(in the rows, 128 means zero)
Facts:
flunur -tradruflo-> vetom; nebar -tradruflo-> stuseso; dratrakas -tradruflo-> rero
braskal -tradruflo-> braram; sufla -tradruflo-> plupa; duskul -tradruflo-> budetis
dradi -tradruflo-> plupas; gifesen -tradruflo-> vitri; bamuflim -tradruflo-> rero
drozu -tradruflo-> vitri; mulun -tradruflo-> greri; fogradek -tradruflo-> pulumu
vaklin -tradruflo-> dosteva; klemaflan -tradruflo-> divaplun; kada -tradruflo-> klobak
nuzo -tradruflo-> paval; drirosta -tradruflo-> skistin; fuplis -tradruflo-> ludo
furuk -tradruflo-> skefabra; fuflem -tradruflo-> stopar; grusan -tradruflo-> ludo
vepun -tradruflo-> dadar; laki -tradruflo-> tuvem; vetom -tradruflo-> detror
driskal -tradruflo-> mitrinuk; petipim -tradruflo-> plupa; kloga -tradruflo-> stuni
miskur -tradruflo-> stoda; suflin -tradruflo-> dratrakas; vetras -tradruflo-> dadar
klebru -tradruflo-> nupim; sugizun -tradruflo-> segen; flasu -tradruflo-> bogu
detror -tradruflo-> ludo; plupas -tradruflo-> skistin; lirema -tradruflo-> bonu
meflu -tradruflo-> laboni; braful -tradruflo-> tikluzom; klobak -tradruflo-> pabro
rofi -tradruflo-> braram; gromi -tradruflo-> flivu; groskol -tradruflo-> meski
dutram -tradruflo-> flusko; degrim -sesos-> lugan; degrim -sesos-> vepun
degrim -sesos-> ruplu; ruplu -sesos-> rero; nebar -sesos-> drogul
dradi -sesos-> nebar; fluflik -sesos-> stekles; fluflik -sesos-> drogul
fluflik -sesos-> vepun; trobrar -sesos-> dese; roper -sesos-> bonu
pabro -sesos-> mefaron; pabro -sesos-> tuvem; plilavim -sesos-> fuflem
plilavim -sesos-> bekel; drogul -sesos-> rero; tredil -sesos-> kliplo
tredil -sesos-> fevuk; tredil -sesos-> nebar; mulun -sesos-> drogul
mulun -sesos-> rabrek; stuseso -sesos-> rabrek; stuseso -sesos-> ruplu
nodar -sesos-> lugan; nodar -sesos-> brobam; nodar -sesos-> lirema
bekel -sesos-> drogul; drigron -sesos-> flugi; flusko -sesos-> miskur
fuflem -sesos-> tredil; vepun -sesos-> nebar; foror -sesos-> trofli
foror -sesos-> kliplo; robron -sesos-> skepli; robron -sesos-> rero
bonu -sesos-> fevuk; skedos -sesos-> meflu; gristu -sesos-> megrubas
gristu -sesos-> degrim; stegrobol -sesos-> foror; stegrobol -sesos-> treloskas
megrubas -sesos-> febre; budetis -sesos-> nebar; budetis -sesos-> rero
stekles -sesos-> dradi; trofli -sesos-> suflin; dosteva -sesos-> mefaron
dosteva -sesos-> mitrinuk; dosteva -sesos-> gromi; dosteva -sesos-> stokefem
miskur -sesos-> budetis; brobam -sesos-> flasu; bolek -sesos-> foror
bolek -sesos-> zuke; bolek -sesos-> dosteva; skepli -sesos-> suflin
braram -sesos-> robron; braram -sesos-> zuke; braram -sesos-> megrubas
braram -sesos-> fliskatru; klebru -sesos-> tredil; nuplugum -sesos-> flezak
nuplugum -sesos-> rabrek; rabrek -sesos-> mitrinuk; drobis -sesos-> robron
flasu -sesos-> stekles; flasu -sesos-> lirema; vitri -sesos-> troze
stokefem -sesos-> drogul; stokefem -sesos-> rero; febre -sesos-> skepli
mitrinuk -sesos-> zuke; lirema -sesos-> vepun; meflu -sesos-> bekel
meflu -sesos-> boplezak; patus -sesos-> boplezak; patus -sesos-> lirema
patus -sesos-> fliskatru; flive -sesos-> stokefem; flezak -sesos-> budetis
flezak -sesos-> stokefem; treloskas -sesos-> fuflem; fliskatru -sesos-> bruklam
gromi -sesos-> flezak; zuke -sesos-> drogul; flugi -sesos-> drobis
grepek -sesos-> kliplo; mefaron -sesos-> budetis; mefaron -sesos-> drogul
reso -sesos-> trofli; reso -sesos-> miskur; segen -sesos-> budetis
segen -sesos-> febre; ludo -sesos-> foror

Known rows:
[128 122 139 138 125 148  99 136 127 137 142 112 124  94  92  85 128 140
 126 104 115 166 140 144 117 147 114 128 120 132 125 143 109 155 123 110
 120 117] : budetis
[133 150 117 193  68 172 128 131 114 135 118 112 110  92 127 129 122 126
 134 144 121 152 168 132  99 138 124 131 117 128 150 130  94 201 130 120
 114 120] : segen
[138 113 122 115 140 123 122 136 124 132 140 130 146 133 145 148 127 129
 121 106 139 110 104 125 145 130 129 126 157 129 145 132 136 138 126 134
 145 125] : mitus
[136 121 110 119 143 121 127 114 129 128 119 133 131 157 166 147 135 132
 115 122 138 101 128 124 135 140 132 119 130 122 109 124 144 115 131 132
 134 128] : gedre
[120 120 132  89 178 138 132 153 131 128 110 128 136 139 153 139 145 130
 110 114 130 123 109 108 131 118 125 134 141 124 119 127 161 110 125 140
 170 122] : troze
[144 133 142  46 154  66 145 186 133 138 174 112 161 175 130 162 105 109
 135 125 109 129  87 118 133 133 146 107 137 172 137 125 113 112 116  87
 106 134] : detror
[121 121 132  87 178 140 132 152 131 128 108 129 136 140 152 139 144 130
 110 114 130 123 109 108 131 118 125 134 141 125 119 126 158 111 125 139
 170 122] : dese
[108 130 136 188 140  81 128  72 138 117 133 127 102 126  69 115 124 126
 148 130 125 142 141 143 148 129 128 123  90 134 107 117 127  77 131 118
  89 142] : dradi
[113 104 118 205 156  48 130 140 109 122 136 125 138 101  85 177 120  79
 149 101 127 114  91 115 175 147 122  95 133 145 156 120 199  93 132 120
 118 142] : plupas
[128 150 122 166 104 161 138  73 122 128 126 114  98 117 116 128 117 134
 131 132 147 122 148 131 136 104 136 149 131 129 155 117  87 140 127 140
 123 131] : skedos
[142 140 120  92 108 206 124 116  97 134 120  95 112  96 124  56 121 118
 119 156 134 114 131 136 123 101 130 135 136 125 138 115 112  95 130 109
 132 135] : treloskas
[127 137 125 239 110  95 134  51 140 128 151 121 117 119 104 186 126 158
 149 119 152 139 140 151 159 105 137 158 146 138 167 117  66 177 128 129
 122 128] : nodar
[137 139 101 180  91 119 129 129 127 134 118 127 135 128 163 181 139 140
 128 147 119 131 147 137 115 147 120 117 118 130 109 126 125 173 139 102
 131 121] : drigron
[126 132 147  79 174  85 153 187 136 128 131 119 149 165 143 158 129 109
 134 142 110 140 103 108 121 118 142 121 128 152 125 118 141 109 120 111
 131 132] : fuplis
[111 142 136 176 118  70 143  52 157 116 142 147 108 150  87 153 120 149
 150 137 135 135 139 144 149 111 134 139 101 132 113 119  95 104 131 132
  96 140] : flasu
[127 126 138 139 123 143 103 129 127 138 144 111 123  95  89  96 128 142
 125 104 117 164 137 145 121 141 113 130 121 135 124 142 105 149 125 108
 123 118] : zuke
[147 112 124 133 135 148 116 111 108 132 140 102 137 109 133  93 132 128
 133 141 146 112 111 148 150 106 139 138 163 129 154 115 112 109 128 109
 133 136] : roper

Rows:
No name comes twice in this set of rows, the named rows included.
[117 114 115 169 147  66 135 127 123 118 120 139 130 142 122 163 127  97
 139 125 126 106 116 117 151 149 129  99 112 132 115 118 187  84 134 125
 110 141] => drirosta
[120 117 146 161 121 101 114 143 139 120 126 140 119 133 109  84 129 121
 146 134 111 160 163 137 100 169 133 112  89 120 107 139 130 138 125 131
  76 129] => gromi
[115 119 148 134 175 149 114 149 132 128 107 115 117 116 120  90 146 135
 119 111 119 164 146 121 109 137 124 136 116 123 116 133 137 134 120 135
 141 117] => tuvem
[131 133 129 113 132 176 119 178 111 137 106  96 138  85 134  90 151 130
 120 162 104 160 126 135 103 117 111 129 125 130 107 123 142 129 133  80
 162 120] => trofli
[115 161 125 149 112 149 143  47 138 128 132 126  89 126  92 149 111 148
 122 107 147 124 142 127 147  98 127 154 121 135 140 123  82 126 126 149
 131 128] => brobam
[128 127 140  49 172 191 114 146 112 134 112  91 126  93 112  40 147 132
 109 148 116 144 107 136 123  95 114 137 127 128  96 118 143  53 129  88
 166 128] => kliplo
[119 137 148 197  88 131 132 124 130 119 127 134 103 113  95  99 111 112
 157 138 125 157 172 128 103 143 142 131 106 122 162 133  95 176 121 156
  75 132] => mulun
[105 132 156 119 178 158 110 122 139 130 114 107 102 105  80  69 142 148
 116 104 114 181 147 131 114 124 114 144 101 131  99 134 121 108 120 124
 142 117] => drogul
[117 150 139 137  91 132 147  91 134 120 138 137 106 120  86 116 105 124
 146 143 133 130 134 129 134 101 135 141 116 130 148 123  98 116 128 143
 104 139] => meflu
[126 127 135 109 106 117 118 156 133 126 129 135 132 123 111  89 128 123
 136 151 101 149 137 138 105 151 118 106  92 125  90 137 141 111 133 103
  99 130] => miskur
[123 147 132 116 121 183 124  84 121 131 126 107  91 107  93  77 115 134
 119 120 136 132 146 132 128 110 127 144 117 129 133 125  95 108 124 133
 122 129] => bekel

Now the same nodes, written a new way:
Known rows:
[169 133 138 110 145  91 143 156 134 125 137 121 194 200 148 150 119 152
 118 127  96 179 128  98  82  72  53  68 171 129 103  60  81  98] : dradi
[126 114 129 130 132 126 131 118 119 131 148 130 119 122 143 128 124 111
 131 124 123 120 150 132 134 149 139 146 102 135 122 152 152 122] : vastato
[128 111 132 133 143 125 120 119 111 125 139 141 123 134 140 135 127 121
 132 122 144 121 139 151 137 150 110 125 133 146 122 143 133 126] : babrus
[133 111 128 136 139 120 124 119 109 128 141 144 117 122 137 138 128 126
 123 126 157 129 140 154 135 145 108 129 141 146 120 149 143 129] : stuni
[118 138 129 129 122 145 140 138 143 122 115 114 137 117 116 120 133 149
 117 135 113 136 127 121 121 102 142 123 115 108 118 109 130 132] : drigron
[176 111 131 123 106 112 128  89 121 133 138 137  64 106 106 135 117  94
 122 145 180 122 151 127 138 143  93 142 107 143 136 163 102 132] : plupa
[ 43 228 123  95 161  99 141 171 152 120 124 125 171  87  86 117 122  84
 141 121 111 147 127  77 160  75  71 123 198 102 141 154 137 142] : drogul
[ 50 195 129 124 162 123 128 197 146 116 128 142 152 102  89  96 139 129
 138 144 129 140  85 108 137  53  25 120 132 134 148 146 116 143] : zuke
[154 127 127 124 125 141 132 158 153 133 138 114 148 146 130 111 134 138
 113 138 131 119 107 110 111 113 122  92 153  96 146  79  70 116] : lirema
[138 126 124 131 118 137 146 145 136 133 123 117 128 115 119 124 138 158
 106 148 125 146 131 117 105  96 129 116 123 105 118 101 137 130] : bonu
[127 125 131 127 128 148 137 147 140 130 126 110 142 140 126 114 139 147
 123 146 100 131 130 109 111 107 125 104 109 102 122  86 119 123] : klebru
[133 114 125 132 128 121 136 117 117 135 149 133 111 110 138 133 125 113
 123 127 137 129 151 134 131 143 139 149 110 134 120 158 161 125] : pulumu
[139 117 127 128 125 126 117 115 125 135 140 132 117 146 136 128 122  94
 144 120 135 108 125 136 139 164 141 140 115 139 142 142 115 116] : vaklin
[147 164 110  97 115  87 136 112 118 156  77 112 133 145  85 167 130 118
 133 145 130 171 139  85 123 120 121  89 252  96 131  77 141 134] : budetis
[117 150 137 130 127 156 131 110 153  93  92 119 159 109 114 138 119 153
 101  97 147 131 127 166 149 123 176 107 187 105 106 107  94 143] : skepli
[127 115 129 129 131 126 130 116 119 131 148 130 120 124 143 129 124 110
 132 124 123 121 150 131 134 148 139 146 101 134 122 152 152 122] : trefi
[113  88 139 125 147 114  87 114 112 125 136 144 114 128 202 144 116 139
 133 106  74 111 130 125 122 146 121 145 127 140 153 124 111 154] : fuplis

Rows:
No name comes twice in this set of rows, the named rows included.
[ 99 179 116 111 123 105 126 148 130 145  88 124 127 137  74 130 136 120
 153 153 116 156  99  87 124  88  83 119 159 122 147 109 136 137] => mefaron
[119 150 132 125 113 153 142 107 155 105  94 107 151 106 112 137 119 145
 105 106 121 135 140 141 141 120 202 125 157  95 104 109 121 140] => febre
[115 154 111 128 132 110 126 204 137 155 157 106 187 175 164 128 145 145
 118 151 122 138 107  95 115 131 146  73 222  84 165  39 103  96] => vepun
[ 70 137 123 150 146 127 107 156 111 126 149 132 160 159 171 140 133 133
 140 120 130 124 123 166 154 172 167 128 149 141 136 116 154 109] => vetras
[ 94 179 130 109 144 121 131 124 141 107  94 123 165 114 101 145 120 123
 122 107 137 144 135 131 157 115 123  98 231 105 117 112 113 144] => ruplu
[ 88 176 124 120 132 129 125 167 151 130 117 125 139 129  91 104 134 116
 145 141 120 128  86 102 133  87  88 125 126 121 154 124 101 131] => mulun
[ 55 210 122 102 146 107 137 149 142 125  99 121 153 102  78 127 126 103
 147 130 102 155 127  87 151  80  92 128 173 110 130 138 155 145] => stokefem
[ 86 142 111 151 123 110 130 155 112 141 159 130 140 116 168 143 131 138
 118 128 141 144 137 150 141 156 197 160 140 131 131 142 196 113] => dadar
[108 131 131 134 125 148 117 125 121 125  71 119 126 159  93 134 144 164
 146 152 104 147 113 135 117 107 111 103 113 132 113  81 136 138] => gromi
[149 143 117 124 100 122 133 111 131 140  78 117 118 131  91 149 131 145
 122 140 139 154 115 122 119 116 156 118 172 112 126  94 132 137] => segen
[152 119 126 131 115 145 129 152 145 137 123 114 132 155 120 112 140 149
 122 151 122 126 100 111 103 110 122  98 121 107 143  75  86 118] => fuflem
[113 149 124 140 107 145 125 148 146 128  96 125 113 125  89 109 138 153
 134 148 127 136  77 125 115  85 125 143  81 133 142 121 116 136] => rabrek
[ 97 180 134 114 137 138 132 109 153  92  87 120 171 102 102 147 112 129
 110  87 146 137 135 153 166 124 166 105 233 100 110 116 101 148] => robron
[130 134 123 129 113 134 142 127 131 134 101 115 122 118 105 135 137 156
 116 146 119 154 134 118 112 101 142 123 128 109 111 102 153 136] => flusko

The same nodes again, as new rows of numbers:
Known rows:
[119 134  90 127 125 120 134 155 136 175 135 135 160 135 123 118 113 124
 125 134 110 127 121 150 141 168 110 136 117 136 103 142 113 126] : fuflem
[163 109 173 133 112 129 125 140 145  81 141 141 146 130 136 119 107 143
 133 136 134 111 133 133 123 128 163 120 139 147 140 121 121 131] : gristu
[115 104  88 144 163 130 161 148 115 125 120 112 146 135  98 102 127 106
 130 147 140 117 123  97 139 138 130 144 103  99 105 133 172 126] : bamuflim
[129 142 148 125 136 151 122 150 134 110 119 117 141 122 131 124 104 148
 125 112 110 141 124 147 106 146 122 158 154 125 137 140 101 119] : stekles
[141 119 150 129 131 149 123 134 112 135 121 147 141 155 131 106 137 107
 130 139 134 138 120 112 109 127 127 127 126 130 127 127 138 118] : mabrul
[118 133 175 123 134 134 134 134 129 103 128 132 148 115 157 135  87 153
 131 131 175 127 117 112 135 150 152 135 158 153 133 127 134 125] : nodar
[131 118 168 125 121 136 130 143 145  94 129 146 142 126 155 125  98 159
 131 130 147 124 131 120 131 136 152 151 150 139 132 140 129 122] : stuseso
[132 145 125 126 141 154 121 149 130 106 115 116 142 121 122 120 118 140
 120 116 109 144 125 152  96 137 110 155 157 119 138 142 102 115] : lugan
[120 127 208 125 122 139 123 148 133 121 130 126 135 136 144 129  86 156
 143 110 113 135 116 131 127 158 148 158 136 138 130 128 103 131] : plilavim
[177 142  39 138 173 133 141 154 165 122 115  92 153 151  86  98 112 156
 123 132 121 129 121 132 114 115 103 198 155 111 131 156 145 124] : rero
[154 141   4 163 154 105 114 112  97 182 127 147 148  84 163 161 123 132
 140 125 116 105 115  83 146 129  97  74  87 126 125 124 122 121] : plupas
[150 118 119 135 116 137 119 142 109 136 135 138 151 118 112 110 128  85
 132 140 139 120 135 126 108 131 138  81 116 121 130 104 148 117] : driskal
[122 116 143 131 122 115 113 142 138  87 131 145 130 143 114 123 146 160
 135 138 102 142 118 155 118 116 121 166 133 114 141 143  96 135] : megrubas
[ 92 122 162 127 116 122 123 154 133  90 131 135 135  86 143 142  89 162
 139 118 141 127 136 132 136 146 151 143 140 109 134 132 123 124] : mulun
[112 124 206 126 126 144 128 148 135  85 125 125 134 114 154 133  83 164
 136 110 129 130 127 127 125 151 156 155 149 132 136 133 109 125] : fluflik
[139 118 147 128 128 149 123 135 111 135 122 148 142 154 131 107 138 107
 130 139 133 138 121 112 110 127 126 128 126 129 126 127 138 118] : meski
[123 128 138 127 136 132 124 125 104 128 125 142 146 140 125 117 138 115
 129 148 158 141 108 115 117 131 123 121 136 137 130 120 138 124] : stopar

Rows:
No name comes twice in this set of rows, the named rows included.
[133 154  48 136 138 106 120 138 135 154 132 132 158  83 148 151  92 158
 130 125 147 118 122 128 144 148 112 119 139 135 129 136 122 122] => dradi
[153 125 237 121 154 127 111 156 145 184 132 151 138 187 145 142 131 136
 139 151 147 126 112 165 147 127 144 121  92 157 133 150 108 148] => ludo

The same nodes again, as new rows of numbers:
Known rows:
[135 140 119 117  96 135 113 119 108 115 130 150 110 142 122 148 135 130
 129 130 119 115 108 146 136 141] : flusko
[122 135 128 128 135 125 123 128 136 131 126 119 126 137 126 124 128 124
 122 134 125 128 130 135 123 137] : flunur
[123 134 129 124 130 126 123 127 135 134 120 117 118 133 122 121 125 127
 118 131 127 127 132 138 128 143] : braful
[127 131 134 130 130 124 124 124 126 129 126 124 126 134 125 123 126 128
 123 132 119 123 122 137 131 134] : drogul
[137 113 144 124 119 130 148 119 127 126 129 134 129 122 133 102 136 119
 136 118 124 126 124 112 122 116] : rero
[222 172  38 158 121 114 142 191 107 117  99 172 136  95 236 114 111 139
 113 152  66 137 198 168 189 142] : vitri
[132 137 122 150 168 154  97 156 113 134 109 110 116 103  98 125 175 163
 137 115 146 155 155  94 128 167] : bonu
[128 119 128 123 127 132 138 131 128 129 131 129 132 124 126 131 127 123
 133 119 133 130 127 118 127 123] : lustek
[136 125 128 121 115 135 139 124 132 129 132 127 132 123 128 126 126 130
 137 119 130 127 126 119 119 117] : dratrakas
[133 125 123 123 136 146 131 137 125 130 125 124 129 121 121 139 142 138
 138 113 134 134 137 108 123 134] : tredil
[128 115 130 125 126 132 136 131 118 126 133 135 129 120 128 126 128 132
 134 120 133 128 124 117 131 119] : stuni
[121 119 123 119 133 133 139 135 133 132 130 122 129 126 132 138 123 116
 123 118 136 130 132 125 125 126] : petipim
[127 107 146 130 137 124 150 121 135 137 127 113 145 112 130 108 123 119
 127 119 124 127 134 122 130 110] : lugan
[123 131 129 143 129 123 121 118 117 125 131 134 137 126 124 125 149 121
 127 127 120 127 119 141 139 134] : laboni
[128 118 130 118 121 134 141 130 129 126 132 134 130 132 130 135 122 121
 128 123 127 121 123 122 128 121] : rabrek
[126 119 128 124 125 132 138 131 129 128 132 127 131 123 127 130 127 125
 132 118 132 127 129 119 128 121] : ristek
[130 124 120 115 111 136 140 119 136 133 128 121 132 118 128 132 136 117
 131 113 132 128 134 131 124 127] : dutram

Rows:
No name comes twice in this set of rows, the named rows included.
[123 135 111 120 142 151 119 143 121 131 135 122 129 125 129 171 135 136
 139 114 137 135 136 122 116 133] => klebru
[134 122 128 130 159 154 131 140 128 133 116 110 128 108 118 119 174 143
 141 105 140 147 156  87 114 146] => fevuk
[220 147  50 149 142 114 178 190 122 123 100 166 149  96 252  88 122 126
 116 138  64 139 211 133 171 131] => troze
[133 134 110 115 122 152 121 140 119 122 130 137 124 131 120 164 133 142
 140 115 135 128 127 114 125 135] => grepek
[124 140 128 146 129 121 108 125 122 140 129 105 149 110 115 149  96 150
 135 135 126 127 124 163 141 114] => skedos
[127 142 121 135 127 134 109 130 121 131 127 123 129 129 115 150 122 146
 133 132 126 126 125 143 131 132] => plilavim

